Known rows, with every step that occurs
P-H-V-M: 177  12  -122  110  17  1  -258  -142  190  239  201  -17  -104  -48  -303  56  133  37  50  -109  87  299  -307  -72  -27  33  -180  -8  124  -200  33  107  -59  -69  58  55  240  -22  9  -236  160  -6  -408  -262  12  -169  119  -335  -96  278  102  54  -195  -34  313
A-D-L-H-C-M-U-F: 50  -355  -16  -146  -48  196  -94  383  162  91  121  -161  -33  178  -8  -92  218  43  -42  -306  148  -354  130  -414  231  222  8  78  -54  143  218  -84  -145  67  -131  -136  55  62  132  134  43  -11  335  -193  178  -186  -337  285  -41  -160  -53  -223  397  141  125
H-C-M-U-F-T-E-S: -88  -151  164  45  -24  216  -24  81  210  219  -36  171  -123  118  197  -238  218  109  147  54  144  4  -35  0  -252  247  218  124  -103  255  91  2  -17  -64  -61  19  -194  103  -137  235  -226  -13  -14  126  94  -300  97  334  -322  -122  350  -69  -145  74  -197
D-S-A-L-P-H-V-M-U-F: -34  -396  2  -85  -465  256  -60  135  27  -180  22  -180  -168  66  -254  270  -161  -36  -51  -360  -195  288  -32  -227  6  -216  -131  127  250  -2  -350  9  -635  -99  254  -117  316  149  217  224  333  -52  97  -179  -197  181  -151  272  100  -298  -162  -287  8  -94  100
K-Z-E-T-F-C-U: 10  25  88  -206  155  -114  37  -488  -71  84  -208  1  25  -118  146  -24  -176  -135  98  246  425  -427  37  298  -181  189  -119  -9  -190  195  117  -18  462  179  -115  122  -375  385  -107  -148  -187  -171  51  328  177  188  70  -24  38  3  -25  38  121  18  14
K-F-T-E-Z: -406  99  196  55  109  -134  -110  -223  90  110  0  316  -229  -264  260  -42  268  -100  132  185  126  75  -189  349  -139  272  42  -80  111  -25  -65  112  470  -138  13  -77  156  67  -235  -24  -128  -91  -11  321  -137  -383  234  -133  -169  275  152  -31  -137  -85  10
C-U-F-T-E-S-K-Z: -173  30  394  -33  -97  135  268  -64  -135  -202  -190  130  -130  -160  449  118  81  61  84  153  -129  -96  132  314  -201  73  256  -56  4  47  143  92  102  62  168  71  -325  157  7  -121  -446  -32  21  137  -56  -183  131  -32  -28  -94  126  -3  -341  -147  -305
F-U-C-H-V-M: 415  146  -240  -43  -47  -22  -161  -86  -274  235  26  -102  191  174  86  133  78  235  113  -294  182  117  115  -43  213  -77  -150  13  15  -182  266  -42  -183  -285  54  -121  35  95  57  -58  280  371  -40  -98  126  -109  -53  -232  -22  258  -97  -93  -180  134  89
S-Z-E-T-F-C-H-V-M-U: 208  5  4  -338  70  -122  -161  -501  -299  315  -138  -112  77  -139  -34  -79  -164  176  231  134  215  -217  -39  182  83  20  -275  -12  -16  11  -75  -31  -211  -108  -27  88  -377  265  -177  -1  393  -173  66  50  160  243  -59  -36  -5  -94  -268  43  152  7  98
M-U-C-H: 155  246  -355  -190  190  -104  -153  -25  -63  142  -89  -88  180  123  77  -52  189  107  72  -391  166  -50  -18  -266  208  -223  24  70  -223  -172  128  20  -72  -180  -62  -138  -64  -240  124  86  -32  312  107  -157  152  -272  90  87  -59  217  4  -186  -34  161  -203
A-L-P-H-V-M: 71  -166  -55  -46  -181  106  -162  103  298  -6  122  -64  -142  -48  -312  128  -41  121  19  -104  75  200  -297  -243  65  107  -128  -3  412  -189  -117  88  -389  4  114  6  562  83  -87  -35  235  69  -166  -23  -244  67  35  -217  125  -45  54  8  -130  -153  181
H-V-M-U: 222  -9  -178  123  10  113  -208  43  45  145  31  43  83  118  -139  -74  -6  51  35  -138  49  137  -250  -62  44  -71  -131  -32  -60  48  1  110  -115  -46  -4  126  45  192  -263  -143  294  181  -168  -65  -79  -89  -131  6  -261  263  120  -202  -89  31  175
Z-E-T-F-C-U: -69  45  35  11  163  -231  -23  -304  24  249  -225  -23  95  -25  -10  -103  -110  -101  134  226  386  -277  75  250  -199  78  -53  5  -228  259  121  80  368  60  -175  297  -365  179  -43  18  -233  -39  -47  297  161  223  -66  16  134  104  45  125  33  -11  25
H-C-U-F-T: 83  100  -155  200  -26  48  175  -4  198  323  -103  55  47  155  197  -61  125  5  162  -205  107  -320  -24  -83  -149  -67  -20  -39  -345  231  68  117  233  -174  -8  84  -66  133  111  19  -241  -13  -44  146  295  -30  30  113  42  -16  200  -165  -105  -74  55
H-C-U-F-T-E-S-K-Z: -12  -32  62  -51  -114  237  349  14  -96  -15  -111  55  -116  -151  332  109  181  111  120  138  -45  -152  -7  136  -171  100  192  -6  -36  119  131  140  44  170  209  -40  -332  259  -85  -70  -260  31  46  -29  156  -171  204  -146  -88  -46  226  56  -230  -146  -270
L-P-H-C-U-F-T-K: -77  -23  -230  4  -141  127  336  -106  232  190  -126  -73  -192  -36  215  -98  109  95  272  -299  110  -238  -18  -253  -215  -115  105  -72  -18  46  -119  327  -113  -175  348  175  171  9  198  288  -155  69  -36  26  110  9  137  51  312  -87  -21  133  -228  -211  -79
F-T-E-K: -300  346  -104  140  225  -107  30  -134  112  149  115  371  43  -189  -4  -124  39  -154  -61  194  152  306  -149  230  -134  -150  270  108  69  84  -9  107  377  -135  -93  219  64  -147  -217  22  -250  253  -328  124  -288  -130  70  -155  -166  279  268  135  -468  -203  -49
D-S-A-L-H-C-U-F: 306  -214  -264  -66  -370  307  176  212  194  -114  -130  -188  26  193  -102  326  9  -96  -144  -482  -316  -14  119  -220  71  -109  -142  180  74  165  -156  -86  -90  51  12  -266  -79  86  470  213  96  -28  193  -237  228  139  -80  222  254  -180  3  -137  257  81  -18
Z-E-T-K-S-L-A-D: -391  202  312  418  204  -78  286  283  -357  -264  -306  33  232  216  11  -386  -167  96  -443  294  -315  17  205  273  0  102  -14  -168  -50  -57  -32  -203  108  48  -58  167  -63  -268  -335  -58  -199  -287  -131  171  48  533  -83  75  283  -203  -330  335  212  92  -26
S-K-E-T-F-C-M-H-V: -92  217  70  -278  57  -86  -111  -123  -103  -47  62  -217  70  -469  -282  25  -182  33  183  513  168  141  -51  160  -9  -136  -9  -1  155  -22  106  -96  -170  51  47  301  -196  -3  -120  43  261  85  -308  -126  -27  -70  79  -201  144  275  78  210  0  -11  -12
V-H-C-M-U-F-T-K-S-D: -72  -95  209  -74  -230  466  90  -57  -237  -87  -61  171  65  42  320  -316  62  -49  94  -123  -295  -195  168  -207  46  73  62  -333  -178  112  217  -77  -269  54  67  132  -95  -247  98  86  -4  -192  -157  -67  382  236  -330  507  -57  -202  -9  -78  56  297  -392
T-K-S-A: -147  39  -216  250  -92  -92  217  -124  -189  -271  -155  68  377  101  -38  15  29  -195  -128  -63  -421  321  -101  13  -73  -314  -150  -132  -38  -142  -100  59  157  -10  135  229  122  -281  -22  -120  -7  55  -328  -119  6  165  136  32  -20  225  -120  27  -124  144  -121
T-E-K-S: -269  41  -68  8  52  -161  108  42  101  -92  36  189  188  -38  -45  64  193  -148  -275  165  -68  473  -245  103  3  -101  237  30  107  41  -8  151  330  212  78  114  -22  -154  -338  30  -127  286  -188  -96  -405  -31  -36  -169  -290  312  348  201  -377  -38  -180
V-M-U-F-T-K-Z: 93  -128  178  81  -81  127  85  -303  -281  -229  -148  305  -197  73  231  -153  -69  -118  288  -236  -119  -281  86  88  -2  154  -69  -106  -191  54  -41  -2  -44  -56  -3  221  -50  122  -283  -144  80  -127  91  315  54  18  -84  377  -106  -230  -210  -330  -133  -42  12
M-V-H-C-U-F: 314  71  -284  -123  45  -126  -103  83  125  281  47  -42  -55  168  21  84  214  63  -41  -344  181  39  -16  18  19  -125  -101  -125  -279  165  -3  -124  18  -21  176  56  -237  26  303  -30  78  89  5  -87  -4  -8  -72  71  -136  85  -20  -240  127  -65  -3
Z-E-K-F-U: -108  146  163  91  80  -383  -26  104  16  51  100  72  98  150  36  87  -38  -186  57  -120  212  -27  92  210  120  -30  230  -95  -87  -109  32  266  345  -140  -39  55  -56  -141  -21  39  -276  73  96  86  -235  -93  -171  -143  -128  270  199  139  -278  -144  36
P-L-D-Z-E-T-K-F: -17  178  492  261  178  -383  70  -145  -157  -159  120  -27  -254  -258  249  -319  -25  -105  -40  297  -279  -228  -13  200  -61  494  116  -180  -40  -131  -183  165  173  235  -33  -35  -35  -120  -156  18  132  -421  184  -36  -201  -75  -190  88  61  -207  -361  352  213  -124  158
F-U-C-M-H: 240  212  -72  -106  94  -94  -140  -34  105  -45  -78  -37  169  124  114  30  138  -12  102  -134  109  -100  172  -48  59  -133  19  212  -38  -188  344  -212  -35  -306  -186  -110  34  -34  162  -39  -51  333  12  64  119  -350  162  66  -94  135  -62  -103  -86  254  -98
A-L-P-H-C-M-U: 124  -194  -155  -313  -44  369  -86  229  457  52  33  -103  -63  1  -169  -37  49  -13  207  -288  264  -240  -278  -567  113  131  126  129  372  -39  -64  26  -419  34  -59  -144  502  85  10  284  94  215  12  -17  -37  -26  128  130  -33  -70  100  -78  172  69  -61
S-A-D-L-H: -251  -13  -173  79  52  0  -145  130  -29  -92  73  -47  123  47  -117  31  -47  -132  -330  -112  -15  27  114  -123  136  -188  -205  37  116  -160  71  -209  132  -124  -158  -99  241  -204  316  -231  -143  -3  2  -207  107  -74  -8  -59  192  115  -269  -71  252  108  153
D-A-L-P-H-V-M: 66  -216  3  -1  -181  136  -195  27  81  -32  115  -64  -175  -21  -259  69  -88  139  102  82  44  287  -125  -283  -35  18  -190  85  282  -244  -378  -4  -404  56  147  -60  579  -28  -30  -9  157  -59  -235  78  -251  141  6  -353  148  -59  -31  -102  19  -111  247
H-V-M-U-F: 157  -149  -46  122  -67  -69  -112  88  27  113  24  -27  9  236  -80  19  103  56  63  -250  -6  65  -178  -23  -12  -59  -115  -18  -297  109  -2  146  -153  -79  80  214  -34  157  -178  -68  198  11  19  -39  -62  -83  -282  190  -189  -1  44  -300  -164  -68  261
E-T-F-C-H-V-M-U: 177  37  -179  -181  -30  -10  -175  -365  -299  383  -104  -88  39  -143  -93  -105  -219  204  165  83  419  -105  -81  -10  121  24  -344  -119  24  97  -68  39  -290  -50  44  215  -163  152  -88  134  433  59  -106  83  38  68  -67  105  32  312  -219  -146  220  10  -62
D-Z-E-T-K-F: -157  107  183  234  75  -413  34  -328  -158  -138  49  224  -124  -118  163  -288  67  -75  90  144  -81  -100  -93  227  -178  187  9  -199  -185  -60  -238  363  391  264  24  53  86  -106  -242  66  28  -442  -92  43  -127  -177  -17  -29  -33  43  -190  183  -10  -128  131
L-A-D-S: -184  9  -153  328  115  -31  116  262  127  6  85  72  52  22  -137  -193  -48  169  -369  6  -78  82  34  -37  -4  -122  -66  -51  -120  97  -135  -17  201  -50  -115  -189  175  -62  172  19  -132  -54  -67  55  6  -143  -83  -30  -67  110  -63  -124  196  135  138
K-S-L-A: -17  149  -29  173  41  -96  194  392  -4  -79  -256  -7  374  502  -150  -38  -76  -97  -264  -71  -356  -18  -28  92  -4  -53  -130  -20  -21  -231  -110  -234  115  -29  31  -25  83  -193  -199  -194  -150  -56  -67  92  -49  223  285  51  -69  -92  -28  69  149  233  -37
T-K-E-S-A: -234  12  -16  246  -8  -33  -56  42  -107  -284  -94  20  104  38  -102  38  -76  -51  -74  10  -162  397  -50  38  -56  -215  48  -9  80  -212  -113  -2  122  20  -5  119  -85  -271  41  -117  -107  76  -233  -164  -45  -140  220  -10  68  256  185  185  -165  51  -174
U-C-M-H-V: 260  323  -281  -49  105  -125  -145  21  228  73  159  -162  265  -52  -111  26  281  198  -24  103  -51  347  -101  -79  -82  -172  -130  188  -160  -205  290  -82  -59  -172  54  -5  78  -71  62  -80  191  151  -236  -228  49  -364  188  -150  -166  162  174  -58  -113  112  38
P-L-H-C-U: 466  145  -272  -118  30  234  -70  159  354  150  -81  -179  -53  106  0  86  87  -41  -26  -311  2  -210  -150  -145  118  125  -6  151  179  -162  0  -30  62  30  -110  -216  -95  62  126  -64  155  197  41  -162  97  -138  24  -62  93  192  195  272  194  34  11
D-Z-E-K: 49  117  -188  97  254  -313  76  -68  75  31  325  169  78  6  -123  -23  16  -53  -148  47  -3  87  -226  124  -49  -240  215  145  -294  15  -15  308  345  292  -142  -32  109  -100  -115  -119  -23  4  4  -150  -259  -138  32  -247  -296  86  56  209  -216  -151  167
T-K-Z-E-S-A-L-D: 75  -40  224  168  71  65  244  29  -165  -448  -27  -118  90  -92  11  -12  -204  73  -303  174  -438  117  48  18  23  230  -58  -60  78  -91  72  -131  -42  169  -82  -17  -130  -122  128  -252  -174  -213  146  -124  21  232  176  45  102  -332  -233  84  129  81  -181
M-V-H-C-U: 381  213  -421  -121  121  58  -198  40  144  314  54  28  14  55  -35  -12  106  58  -71  -228  232  116  -89  -22  75  -138  -118  -141  -39  104  -1  -159  59  11  97  -39  -160  59  219  -107  175  255  -182  -108  -27  -15  80  -115  -212  352  57  -142  205  37  -89
V-M-H-C-U-F-T-E: 107  -78  87  42  20  144  -185  -32  236  23  -223  218  -255  105  155  28  345  65  240  -12  -81  92  -3  -43  -210  98  -61  145  -10  236  140  -283  104  -115  -116  27  -282  152  -160  4  -156  75  124  218  102  116  -4  52  27  -76  197  -88  -114  -58  70
S-D-Z-E-K-F-U-C-M-V: 136  115  280  -76  248  -243  -38  -99  -351  -131  405  -47  198  -7  290  194  -92  -338  26  286  -24  -72  473  161  70  -18  251  -25  -188  169  446  61  -111  15  101  -51  41  100  34  65  129  257  368  -35  -39  -70  -308  -2  -268  -9  -111  146  -142  163  194
U-F-C-H-V: 146  167  -344  -234  48  -355  108  -183  79  330  117  -269  149  77  -142  211  80  266  7  -259  183  166  -118  -63  44  -304  -145  -111  -168  -89  111  169  -4  -144  174  47  -22  -121  359  77  103  -13  -53  -230  35  -84  44  -143  133  102  -85  -172  -98  -90  57
V-M-H-C-U-F-T-E-K: 98  29  -9  39  22  131  -14  76  140  52  -66  213  -160  -11  79  140  281  48  154  108  -17  199  20  -15  -58  -48  98  223  15  238  106  -143  20  -37  -42  144  -271  40  -171  105  -44  248  101  132  -118  121  -89  -20  -22  43  238  25  -194  -260  -38
Z-E-S-D-A-L-P-H: -362  -133  433  44  -30  139  -178  48  88  -242  0  -133  -141  8  -64  -99  -170  139  -187  286  -150  31  88  -333  -105  -36  3  56  117  -274  -144  85  -346  168  -110  -220  234  -367  316  -45  -586  -337  -30  -20  25  34  36  -131  305  -260  183  241  -38  29  -184
Z-E-K-F: -181  163  105  139  149  -462  -86  170  172  35  226  91  118  98  -158  61  177  -154  43  18  58  185  -66  127  40  -9  154  -63  -228  -167  -28  280  384  33  -29  140  -9  -333  -108  -1  -282  -97  -5  -12  -215  -130  -107  -220  -176  197  381  144  -250  -234  102
V-H-C-M-U-F-T-E-K-Z: 22  32  7  -485  71  314  -36  -84  -8  103  218  363  -219  -135  243  -67  193  -97  150  -81  389  0  -64  150  -20  165  351  131  -54  101  48  -250  138  69  5  -36  -116  59  -121  101  -3  -2  -33  74  -102  -61  -48  141  -428  -143  91  -161  -53  -79  -159
S-K-E-T-F-U-C-H: -166  247  84  -180  30  -203  -107  -118  -607  1  -178  -118  92  -228  181  -21  -104  -41  233  -55  328  -308  219  107  242  -86  147  -10  -35  -137  86  -28  -81  -182  -15  71  -252  -125  -35  129  -113  320  34  -20  171  -162  -67  -74  276  291  -104  212  -211  65  -147
D-L-P-A: -205  -1  -253  167  -63  -211  -75  176  19  -5  101  -16  222  205  -183  2  1  -122  -16  21  96  -120  -114  -144  -89  -158  -58  84  116  -232  -345  35  260  -103  -77  -76  502  -78  -3  -109  -230  24  -269  166  -316  -182  245  -139  -83  -87  1  -233  12  -87  156
K-F-T-E: -386  142  198  111  114  -265  -215  -163  226  70  -27  350  -152  -76  158  -135  182  -212  190  92  86  174  -86  202  -257  222  80  -158  60  -29  -53  29  496  -226  0  70  78  -97  -229  20  -374  -103  -133  274  -96  -185  87  -74  -104  185  305  -33  -293  -45  63

Rows
127  142  134  27  -73  119  -168  -124  -156  217  -23  68  -40  144  185  -129  -58  276  155  -308  4  36  36  -29  57  -80  -152  -153  -166  46  -16  -33  -202  -371  44  83  -58  -55  80  50  49  -113  -53  87  -2  -7  -113  224  -12  -43  -52  -316  -126  -34  56
C-H-V-M-U-F-T
-233  44  299  163  129  -171  -58  -543  -340  34  -76  155  18  -166  363  -312  -318  -183  -149  242  69  -670  -35  183  -258  -1  -99  -67  -283  252  98  214  240  64  -243  39  -61  288  -12  -142  -255  -284  72  155  170  -20  -226  229  24  27  -301  228  -63  131  145
S-D-Z-E-T-F-U
-167  201  -173  -116  -131  328  199  -27  -89  -220  49  68  124  -228  -24  132  -387  -92  -486  261  -245  759  -52  282  48  -119  99  23  450  101  -106  -156  33  -102  227  25  120  -203  -109  84  130  167  -293  -196  -300  366  114  -128  148  56  83  316  -270  46  -175
F-T-E-K-S-A-L-H-V
-150  -214  -5  74  -95  -80  67  138  86  -326  46  34  28  183  -34  57  -248  117  -257  107  -187  71  -118  11  -169  -178  2  131  -1  -103  -219  60  -105  244  -79  -238  359  -14  56  -70  -108  -184  227  74  -205  41  304  24  -1  -364  -120  112  29  -19  -77
D-Z-E-S-A-L-P
236  -172  74  210  -334  226  192  -14  -69  -195  -332  82  -53  159  194  -35  141  163  158  -60  -464  20  150  -164  30  61  -211  -175  -78  132  59  -76  -142  55  136  110  -259  -42  -133  11  136  -28  58  106  161  290  -14  207  104  -86  66  -43  19  54  -266
V-M-H-C-U-F-T-K-S
136  163  100  186  145  -78  237  229  -180  -246  -206  7  186  351  -117  -106  -99  163  -181  28  -386  -2  62  282  -137  157  -76  67  -23  -381  -64  -121  118  139  7  -29  -216  -117  -177  -304  -171  -302  25  54  -88  111  404  -57  -72  -247  -77  270  118  30  -146
T-K-Z-E-S-L-A
393  -294  -112  -32  -126  166  -147  202  -34  -173  34  -202  -216  209  -213  213  -224  41  -41  -228  -91  63  -47  -17  189  221  -55  55  51  46  -228  -130  -312  -142  -34  -7  172  -50  -12  8  233  -78  9  5  -54  139  -151  190  186  -362  -200  -275  64  50  316
P-A-L-H-V-M-U-F
-409  -251  -109  -161  -15  -417  259  115  103  -73  328  -205  -75  -155  -168  341  -144  -97  -83  386  146  8  242  124  146  -254  290  -57  82  -177  -349  224  18  -21  148  -285  254  -12  86  176  40  -83  271  104  -50  44  -41  -404  61  -302  -42  35  31  -236  101
L-P-A-D-S-Z-E-K-F-C
-72  -35  168  -126  216  -113  -164  -268  9  202  -83  47  98  14  -95  -286  -122  -173  255  218  429  -288  73  199  -158  175  37  90  -218  251  131  -40  144  14  -300  318  -247  103  -183  139  -112  -70  -68  321  150  95  -81  268  -127  -27  -10  14  106  148  54
Z-E-T-F-C-M-U
386  -36  -6  29  -143  254  139  -231  -73  -192  -224  145  -191  -11  252  33  133  127  284  -121  -239  -240  66  -119  -30  103  -264  -41  -77  35  64  -141  -38  21  54  33  -202  204  -77  -159  152  -110  128  183  189  98  111  119  73  -127  -88  -199  89  -93  -83
V-M-H-C-U-F-T-K-Z
-82  -92  294  -1  -88  245  163  377  -85  -302  140  -177  -125  -446  -189  118  -57  -12  -191  65  -379  9  -33  -53  451  118  270  -9  359  102  -13  48  -183  343  -147  -318  -21  79  -1  -18  230  219  240  -265  -134  -174  -95  -160  45  8  71  31  130  50  -117
A-L-D-S-K-E-Z
189  -28  -74  -204  -28  529  -205  171  86  49  76  -90  255  134  -43  -164  87  -196  2  -188  -96  -410  35  -525  186  91  -97  100  217  44  270  -72  -155  123  -245  -184  44  45  111  -9  38  116  16  -345  270  -209  -170  216  -122  55  151  -6  325  355  -4
S-D-L-H-C-M-U
190  -157  48  -142  175  -123  327  163  -42  -185  170  -257  70  -95  26  468  -316  -269  11  261  -60  -42  273  -24  186  45  272  -69  52  230  185  -34  -5  276  28  -74  21  26  256  102  106  155  609  -65  -74  596  -154  -129  215  -223  -349  21  364  -1  84
S-A-L-D-Z-E-K-F-C-U
-146  -108  66  -133  -69  327  -200  57  -5  153  4  259  -159  137  186  -136  167  27  112  -45  174  235  72  166  -252  38  154  121  -97  34  5  -386  -76  -168  -44  -21  -181  -166  206  116  -215  -132  -154  28  193  -75  168  328  -258  -174  30  -128  38  140  -269
V-H-C-M-U-F-T-E-S-A
-12  -293  -203  -96  -408  232  196  184  277  -46  -92  -247  -48  68  -112  365  70  -86  -7  -422  -112  -36  -22  -417  -67  -245  -56  179  204  49  -270  59  -279  -2  201  -255  263  150  510  314  -12  1  141  -173  56  181  44  137  265  -224  -6  -153  140  -105  -44
D-S-A-L-P-H-C-U-F
-100  -66  -97  -15  391  -466  277  405  -90  2  225  -107  5  174  -254  247  -226  -82  -125  288  105  -83  229  189  135  -11  215  -36  -150  -109  108  -27  38  233  36  -115  174  -126  -115  -29  135  -62  556  59  -48  401  -42  -293  102  -163  -348  188  387  -98  233
S-L-A-D-Z-E-K-F-C
-253  -270  10  93  -144  36  -242  184  99  125  253  -111  -111  -111  -221  19  77  185  -125  48  216  140  -101  -330  90  46  -180  -83  353  -189  56  82  -261  23  146  -69  532  154  -11  -164  175  42  -84  -157  -219  -50  -154  -333  53  92  -36  -51  51  -162  264
A-D-L-P-H-V-M
-217  -92  346  -156  31  -244  -76  -392  130  -4  -38  -28  -61  -422  -75  -138  -33  93  -82  498  -13  -215  214  167  -66  4  -174  97  13  46  56  -179  -19  -4  -272  -117  -274  195  153  22  88  -408  93  152  235  -26  -52  63  13  -208  -184  39  339  63  -67
A-D-S-Z-E-T-F-C-M-H
-183  -146  215  -67  -133  -50  176  92  -190  -133  15  -224  -124  -505  -375  -31  -401  -201  -46  360  -25  -170  165  -11  285  212  157  -105  261  281  -64  -7  -248  348  -113  52  -264  59  -79  185  177  137  144  -123  67  155  -228  28  293  -87  -16  104  174  43  -159
A-L-D-S-K-E-T-F-C
129  -130  -39  229  -160  189  -184  285  -5  14  151  -177  -155  125  -319  159  -163  66  -379  26  -274  277  164  70  109  44  -165  26  288  -224  -142  -228  -258  -96  -13  -256  177  56  68  -206  306  -119  -179  -158  131  59  -21  -228  141  -59  -98  -31  213  62  268
P-A-D-S-L-H-V-M
11  77  -18  -20  0  239  124  -74  -17  -98  -236  -48  -255  -245  275  34  133  224  137  -80  -87  -90  -66  -22  67  -72  50  22  -24  145  20  -1  143  -24  42  -101  -280  117  18  52  158  62  207  30  51  -115  174  74  229  126  115  56  65  -97  -203
M-H-C-U-F-T-K-E-Z
